Below are the code and all the weights of a small trained network. Each question names an input and a class and asks about switching units off, where a switched-off unit gives its printed mean instead of its output.

import numpy as np


def w(rows, s, z=0):
    codes = np.array(rows[::2]) - 128.0
    scale = np.full(codes.shape[1], s)
    scale[-1] = z or s
    return codes * scale


def f(y):
    return np.maximum(y, 0)


def log_softmax(a):
    a = a - a.max(-1, keepdims=True)
    return a - np.log(np.exp(a).sum(-1, keepdims=True))


def net(x, mask):
    res = np.array(x, float).reshape(1, 8) / 4 @ E
    y = f(res @ A[0][:, :-1].T + A[0][:, -1])
    res = res + np.where(mask, y, B[0][:, -1]) @ B[0][:, :-1]
    return log_softmax(res[-1] @ U[:, :-1].T + U[:, -1])


A, B = {}, {}
E = w([
[126,132,131,125,133,127,132,125,133],'x0',
[114,112,122,131,136,118,115,150,112],'x1',
[192,204,2,110,117,74,238,185,155],'x2',
[168,146,168,157,149,82,77,157,174],'x3',
[172,137,124,144,105,161,148,133,129],'x4',
[128,104,117,151,125,125,124,158,112],'x5',
[127,107,75,80,212,174,81,130,162],'x6',
[104,140,147,179,139,168,141,169,140],'x7',
],0.0096)
A[0] = w([
[185,96,236,112,42,51,178,98,43,195],'n1',
[115,129,77,59,195,214,108,168,142,62],'n2',
[86,93,72,145,143,162,158,53,56,54],'n3',
[135,104,236,155,168,215,90,50,25,2],'n4',
[131,67,129,189,102,178,52,60,87,60],'n5',
[42,107,52,86,103,234,192,84,58,108],'n6',
[77,73,202,90,161,105,122,47,132,133],'n7',
[185,87,103,32,229,199,115,79,94,166],'n8',
[232,140,122,110,184,147,1,160,202,37],'n9',
[61,178,161,181,152,237,176,171,149,90],'n10',
[86,101,122,65,124,221,187,100,70,62],'n11',
],0.0066,0.0029)
B[0] = w([
[36,10,73,109,71,169,140,98,190,227],'n1',
[86,128,162,107,117,73,170,65,91,196],'n2',
[102,158,176,192,125,81,54,149,189,173],'n3',
[220,127,56,60,182,24,200,164,88,254],'n4',
[176,145,121,72,211,72,166,68,48,215],'n5',
[194,171,227,212,78,99,76,174,132,220],'n6',
[172,145,92,154,231,153,67,207,59,229],'n7',
[19,153,150,152,179,161,218,115,211,231],'n8',
[99,100,225,149,42,73,133,118,186,214],'n9',
[89,94,29,65,15,195,135,254,151,181],'n10',
[91,187,221,205,113,66,17,170,122,190],'n11',
],0.0067,0.0077)
U = w([
[254,161,92,79,152,77,178,162,96,19],'0',
[182,159,171,167,75,96,43,145,181,124],'1',
[142,106,137,153,142,165,174,121,136,253],'2',
[121,108,113,50,107,189,116,171,146,211],'3',
[77,68,161,111,96,145,168,105,164,4],'4',
[170,130,88,147,137,154,82,126,150,179],'5',
],0.0079,0.0031)

Each question gives the input, the list of numbers given to net, and the class t.
The units are the neurons (one row each of A and B). Each row of codes is followed by its name. A weight is (code - 128) times the scale printed after its matrix; where a second scale follows, it is the last column's (A, B and U).
mask holds one flag per neuron, in row order. A switched-off neuron (its flag False) gives its mean, the last column of its row in B, instead of its output. The means were averaged over made-up inputs and are rounded, as every weight is.
A unit's drop is (log p(t) with every unit on - log p(t) with that unit switched off) / (log p(t) with every unit on - log p(t) with every unit switched off).
The circuit of an input: a set's keep is (log p(t) with only the set's units on - log p(t) with every unit switched off) / (log p(t) with every unit on - log p(t) with every unit switched off). Starting from all 11 units, units are removed one at a time, each time the one whose removal leaves the highest keep (on an exact tie, the one counted first), for as long as the keep stays at least 0.8.
units of the circuit, in order: the units of the circuit, biggest drop first
top k neurons: the k neurons with the biggest drops, biggest first
drop when u is switched off: that unit's drop, to one decimal
input [4,8,-7,-3,4,7,4,-3], class 0: top 2 neurons : [n4; n5]
input [3,-8,-4,2,-6,-4,-5,3], class 5: top 3 neurons : [n7; n8; n9]
input [3,6,-6,-5,1,-1,6,5], class 0: top 3 neurons : [n4; n5; n1]
input [-6,4,-3,4,7,-4,-2,8], class 3: units of the circuit, in order : [n10; n6]
input [-4,4,-5,-6,-3,3,-6,8], class 3: units of the circuit, in order : [n10]
input [2,1,-7,0,6,-2,1,0], class 0: top 2 neurons : [n4; n5]
input [1,-6,-4,-8,-5,6,-1,-8], class 1: units of the circuit, in order : [n6; n11]
input [3,-7,-2,4,8,-1,-6,-8], class 3: units of the circuit, in order : [n1; n9]
input [2,1,-7,0,-4,5,-1,3], class 0: units of the circuit, in order : [n4; n5]
input [-1,-4,5,-1,-4,8,-6,4], class 4: units of the circuit, in order : [n4; n7]
input [-6,2,5,-3,5,1,-6,-3], class 2: top 3 neurons : [n4; n1; n10]
input [0,-2,-2,6,-3,2,-8,5], class 4: top 2 neurons : [n1; n6]
input [-5,0,-4,-8,7,0,-5,5], class 1: top 4 neurons : [n6; n11; n3; n8]
input [-3,7,-6,3,1,-2,-2,7], class 3: units of the circuit, in order : [n10]
input [-5,5,4,2,7,-6,-4,-8], class 3: top 2 neurons : [n1; n4]
input [-4,8,-8,-7,2,4,-1,6], class 0: top 2 neurons : [n4; n5]
input [0,-5,-4,2,0,0,-4,-7], class 3: top 2 neurons : [n1; n6]
input [4,5,-8,-1,-3,-3,1,-3], class 0: drop when n4 is switched off : 0.4
input [2,7,-1,2,5,7,-6,-8], class 3: drop when n1 is switched off : 0.3
input [-6,-7,-8,-6,-5,3,3,5], class 0: drop when n6 is switched off : 0.0
